Below are the code and all the weights of a small trained network. Each question names an input and a target symbol and asks about switching units off, where a switched-off unit gives its printed mean instead of its output.

import numpy as np


def w(rows, s, z=0):
    codes = np.array(rows[::2]) - 128.0
    scale = np.full(codes.shape[1], s)
    scale[-1] = z or s
    return codes * scale


def norm(h):
    return h / np.sqrt((h * h).mean(-1, keepdims=True) + 1e-5)


def f(y):
    return y / 2 * (1 + np.tanh(0.7978845608 * (y + 0.044715 * y**3)))


def softmax(a):
    e = np.exp(a - a.max(-1, keepdims=True))
    return e / e.sum(-1, keepdims=True)


def log_softmax(a):
    a = a - a.max(-1, keepdims=True)
    return a - np.log(np.exp(a).sum(-1, keepdims=True))


def net(x, mask):
    ids = ['ΓΛΞΠΦαβεζθμτψω'.index(c) for c in x.split()]
    T = len(ids)
    res = E[ids] + P[:T]
    u = 0
    for l in range(2):
        r = norm(res)
        for j in range(2):
            rows = slice(3 * j, 3 * j + 3)
            q, k, v = (r @ M[l][rows].T for M in (Q, K, V))
            z = softmax(np.where(np.tri(T) > 0, q @ k.T / 3**0.5, -1e9)) @ v
            o = O[l][rows]
            res = res + np.where(mask[u + j], z, o[:, -1]) @ o[:, :-1]
        u += 2
        y = f(norm(res) @ A[l][:, :-1].T + A[l][:, -1])
        res = res + np.where(mask[u : u + 8], y, B[l][:, -1]) @ B[l][:, :-1]
        u += 8
    return log_softmax(norm(res)[-1] @ U[:, :-1].T + U[:, -1])


Q, K, V, O, A, B = {}, {}, {}, {}, {}, {}
E = w([
[140,85,122,146,124,109,105,171,114],'Γ',
[144,77,129,121,128,130,112,186,110],'Λ',
[171,70,116,124,133,147,128,149,105],'Ξ',
[161,106,111,131,92,123,134,146,97],'Π',
[190,94,93,124,133,130,152,107,103],'Φ',
[145,169,111,128,127,134,96,147,86],'α',
[174,80,100,113,200,135,127,113,142],'β',
[154,121,77,83,177,109,157,147,71],'ε',
[141,103,132,169,186,45,160,125,196],'ζ',
[121,65,125,103,128,165,126,51,115],'θ',
[74,83,177,164,99,59,146,113,118],'μ',
[93,112,105,76,188,116,75,125,92],'τ',
[234,159,155,210,84,239,116,162,138],'ψ',
[188,216,144,103,33,205,91,209,2],'ω',
],0.012)
P = w([
[100,160,9,210,99,149,113,110,121],'0',
[84,69,119,181,161,179,172,177,77],'1',
[128,103,75,125,96,139,115,158,131],'2',
[146,123,78,167,96,121,94,125,93],'3',
[120,74,163,149,158,170,155,178,91],'4',
[137,111,95,101,91,128,114,156,143],'5',
[178,129,116,157,107,103,94,113,77],'6',
[133,86,189,118,154,162,163,170,108],'7',
[143,128,117,81,87,119,115,147,155],'8',
[193,139,151,133,108,93,93,102,85],'9',
[134,113,208,96,145,150,165,161,121],'10',
[148,142,142,57,88,107,120,136,168],'11',
[205,161,177,100,111,85,96,86,100],'12',
[133,134,231,70,135,136,168,145,123],'13',
],0.014)
Q[0] = w([
[99,169,131,184,161,117,139,93,175],'L0H0',
[179,187,54,88,164,120,226,187,120],'L0H0',
[132,196,61,133,175,147,108,5,87],'L0H0',
[142,153,118,128,118,102,151,111,129],'L0H1',
[176,70,135,99,122,137,141,183,155],'L0H1',
[92,69,154,87,164,108,199,147,108],'L0H1',
],0.027)
K[0] = w([
[111,154,108,203,89,113,134,42,132],'L0H0',
[222,208,37,112,161,136,237,172,89],'L0H0',
[59,183,51,83,251,161,129,25,113],'L0H0',
[119,120,92,155,146,117,178,123,112],'L0H1',
[200,137,169,67,101,100,132,110,150],'L0H1',
[84,166,172,54,147,68,126,67,126],'L0H1',
],0.024)
V[0] = w([
[146,129,131,148,153,124,122,132,120],'L0H0',
[147,119,151,124,124,101,96,101,88],'L0H0',
[165,135,120,142,152,88,97,117,87],'L0H0',
[175,120,99,100,184,153,142,85,134],'L0H1',
[100,126,127,84,195,163,11,134,123],'L0H1',
[91,56,189,151,64,176,78,49,162],'L0H1',
],0.011)
O[0] = w([
[136,131,130,136,130,132,138,102,130,146],'L0H0',
[127,160,106,136,121,125,152,135,144,132],'L0H0',
[134,154,128,147,120,119,128,144,151,168],'L0H0',
[159,156,89,105,187,166,121,99,115,187],'L0H1',
[46,138,130,90,144,174,109,80,162,145],'L0H1',
[124,129,134,169,75,113,255,84,125,4],'L0H1',
],0.0074,0.0042)
A[0] = w([
[60,100,180,168,243,119,156,111,96,122],'L0N0',
[78,92,102,51,131,89,125,106,37,103],'L0N1',
[87,101,188,101,169,193,188,117,115,189],'L0N2',
[108,105,221,176,157,148,192,103,77,1],'L0N3',
[108,145,22,109,36,70,134,91,143,132],'L0N4',
[167,122,38,104,110,97,99,101,176,54],'L0N5',
[166,174,63,148,101,60,44,83,101,172],'L0N6',
[6,134,146,123,151,175,229,83,151,51],'L0N7',
],0.011,0.0054)
B[0] = w([
[183,133,65,165,116,140,124,139,47,168],'L0N0',
[181,58,179,119,143,167,86,167,129,177],'L0N1',
[151,201,54,155,126,65,92,162,112,195],'L0N2',
[164,8,124,42,148,152,173,161,126,150],'L0N3',
[95,143,68,101,140,111,27,133,152,161],'L0N4',
[183,164,91,146,137,117,217,155,112,163],'L0N5',
[83,77,104,124,87,136,174,38,154,254],'L0N6',
[99,220,153,145,177,151,100,182,148,167],'L0N7',
],0.013,0.0089)
Q[1] = w([
[191,169,122,153,95,160,112,133,33],'L1H0',
[119,160,99,84,134,69,96,111,59],'L1H0',
[210,112,215,249,245,23,118,233,117],'L1H0',
[208,65,133,191,216,41,95,211,67],'L1H1',
[186,61,46,77,179,15,53,246,201],'L1H1',
[76,134,148,103,195,3,130,83,109],'L1H1',
],0.015)
K[1] = w([
[195,169,193,84,138,112,132,133,148],'L1H0',
[123,157,130,84,160,85,133,104,67],'L1H0',
[123,148,172,5,77,85,144,69,160],'L1H0',
[167,190,227,61,72,104,164,89,159],'L1H1',
[194,146,149,58,120,76,89,83,186],'L1H1',
[73,114,152,134,127,133,155,110,185],'L1H1',
],0.02)
V[1] = w([
[96,85,72,156,159,139,125,144,167],'L1H0',
[131,125,173,129,236,91,168,122,130],'L1H0',
[202,156,139,140,69,139,134,152,139],'L1H0',
[237,166,124,199,51,234,120,127,141],'L1H1',
[142,65,117,209,234,87,137,138,240],'L1H1',
[28,94,105,82,168,113,169,128,8],'L1H1',
],0.012)
O[1] = w([
[145,165,177,78,120,108,112,82,226,214],'L1H0',
[155,84,16,139,161,93,147,114,129,2],'L1H0',
[173,89,145,184,118,144,143,160,34,147],'L1H0',
[195,86,115,163,156,206,75,76,234,226],'L1H1',
[102,197,88,53,175,2,158,130,234,100],'L1H1',
[106,195,157,85,105,130,123,109,25,168],'L1H1',
],0.0063,0.0073)
A[1] = w([
[170,131,145,130,174,101,92,111,84,165],'L1N0',
[127,133,119,134,191,91,144,143,134,15],'L1N1',
[117,79,191,159,156,45,101,17,91,158],'L1N2',
[109,80,125,75,150,122,149,114,132,14],'L1N3',
[104,132,141,123,165,41,93,128,116,173],'L1N4',
[38,151,124,202,112,127,123,5,132,6],'L1N5',
[141,132,172,222,164,62,121,44,98,139],'L1N6',
[122,124,122,114,165,140,68,100,105,108],'L1N7',
],0.02,0.0025)
B[1] = w([
[73,128,131,138,105,132,138,102,179,190],'L1N0',
[70,118,145,103,87,222,152,122,116,143],'L1N1',
[231,184,174,131,47,159,76,119,134,212],'L1N2',
[86,157,140,184,103,130,148,199,81,171],'L1N3',
[142,102,128,171,164,121,106,93,112,165],'L1N4',
[3,17,173,174,177,230,125,61,134,245],'L1N5',
[79,42,147,116,132,192,89,86,92,166],'L1N6',
[178,119,149,94,129,88,183,115,100,196],'L1N7',
],0.02,0.012)
U = w([
[13,68,156,135,165,180,94,72,149,173],'Γ',
[184,107,200,218,133,198,91,124,23,61],'Λ',
[164,160,126,20,22,176,81,69,91,45],'Ξ',
[154,193,195,191,53,33,101,81,146,178],'Π',
[97,238,115,120,192,114,48,132,111,251],'Φ',
[168,86,174,27,223,72,162,63,105,129],'α',
[86,68,99,187,160,35,43,162,106,120],'β',
[174,153,15,193,115,101,222,25,95,149],'ε',
[85,82,174,131,134,68,227,195,62,131],'ζ',
[90,83,22,79,38,87,73,146,146,127],'θ',
[98,185,106,36,147,241,204,172,147,37],'μ',
[234,89,110,164,241,161,132,163,220,102],'τ',
[87,172,159,167,99,74,200,116,254,167],'ψ',
[70,97,191,51,116,106,40,237,196,67],'ω',
],0.0085,0.003)

Each question gives the input, a string of symbols that net reads in full, and the target symbol t.
The units are the heads (3 rows each of Q, K, V and O) and the neurons (one row each of A and B). Each row of codes is followed by its name. A weight is (code - 128) times the scale printed after its matrix; where a second scale follows, it is the last column's (O, A, B and U).
mask holds one flag per unit, layer by layer, with each layer's heads first. A switched-off unit (its flag False) gives its mean, the last column of its rows in O or B, instead of its output. The means were averaged over made-up inputs and are rounded, as every weight is.
A unit's drop is (log p(t) with every unit on - log p(t) with that unit switched off) / (log p(t) with every unit on - log p(t) with every unit switched off).
The circuit of an input: a set's keep is (log p(t) with only the set's units on - log p(t) with every unit switched off) / (log p(t) with every unit on - log p(t) with every unit switched off). Starting from the 12 units with the biggest drops (on a tie, the unit counted first), units are removed one at a time, each time the one whose removal leaves the highest keep (on an exact tie, the one counted first), for as long as the keep stays at least 0.8.
circuit, biggest first: the units of the circuit, biggest drop first
k most important neurons: the k neurons with the biggest drops, biggest first
which heads matter: for each layer, one digit per head in row order, 1 if its drop is at least 0.15 and else 0, layers parted by /
input Λ ε β Ξ ε ζ ω Λ θ Λ Λ, target μ: 3 most important neurons -> (L0N3, L0N2, L0N7)
input Γ τ Φ τ Λ, target Φ: circuit, biggest first -> (L0H1, L0N2, L1N5, L0N7)
input Λ θ ψ Λ ζ, target τ: circuit, biggest first -> (L1H1, L1N5)
input θ τ θ Π Γ ψ Λ ε θ Ξ α, target μ: circuit, biggest first -> (L0H1, L0N3, L0N7, L1N5)
input Φ ε Γ Γ θ Λ Λ β ω ε τ, target Λ: circuit, biggest first -> (L1H1, L1N5)
input ε θ ψ ε ψ ψ β Ξ θ, target Φ: 3 most important neurons -> (L0N6, L0N7, L1N5)
input ζ Φ Λ Ξ ω ω Ξ Λ ψ ε Φ, target τ: which heads matter -> 00 / 01
input θ β Λ ε Ξ ε Ξ θ Φ Γ Λ, target ψ: 3 most important neurons -> (L1N0, L1N5, L1N6)
input Ξ ψ ω θ α ε ζ Φ τ τ Ξ, target Φ: which heads matter -> 01 / 00
input μ ε ω ζ Φ Ξ ω Ξ ω Λ ε Π β ε, target α: circuit, biggest first -> (L1N5, L0N6, L1N2, L1N3)
input Π μ ζ β ε Π Ξ Ξ Λ Λ ζ β Λ, target Ξ: which heads matter -> 10 / 00
input ω ω Γ ψ Λ ζ Φ ω Ξ Λ α, target Π: 2 most important neurons -> (L1N5, L1N0)
input Ξ θ Λ ε Λ θ ζ Λ, target μ: 4 most important neurons -> (L0N3, L1N1, L0N7, L1N5)
input τ Φ Ξ Γ ε Π ω ω ε ε, target Ξ: circuit, biggest first -> (L1N5)
input β α ε Ξ Ξ Λ β Φ ζ ω Γ θ τ Λ, target Φ: most important neuron -> (L0N2)
input θ Ξ ψ ζ ψ ε Λ Λ ε θ ω α Π θ, target μ: 2 most important neurons -> (L0N7, L0N3)
input ω Γ α Π ε Λ ζ ε τ θ θ ω Λ ζ, target Λ: 2 most important neurons -> (L0N2, L1N5)
input Ξ Ξ Γ, target β: 2 most important neurons -> (L0N4, L1N5)
input ω ε β Λ Λ α Λ ε ω μ Π Φ, target ε: circuit, biggest first -> (L0N5, L1N5, L1N2)
input Π Ξ Ξ ε Λ ω Ξ τ μ ζ Ξ, target ζ: which heads matter -> 01 / 00
input μ τ Λ Ξ Λ, target θ: 2 most important neurons -> (L1N5, L0N0)
input ζ ε Λ μ ε α Λ Ξ β Λ β, target ε: 2 most important neurons -> (L1N5, L0N2)
input Ξ Λ ψ τ ε, target τ: 2 most important neurons -> (L0N0, L0N4)
input ε ζ ε ε θ τ ω ε Φ μ θ ω Π θ, target Λ: 2 most important neurons -> (L0N2, L0N6)
input Φ ψ Λ ε ζ ε Ξ ψ ω Λ ε ω ε, target Π: which heads matter -> 01 / 00
input Λ Λ Ξ Λ τ Ξ Λ θ Ξ ψ ψ β, target μ: which heads matter -> 00 / 00
input Φ Ξ ε, target ζ: which heads matter -> 00 / 00
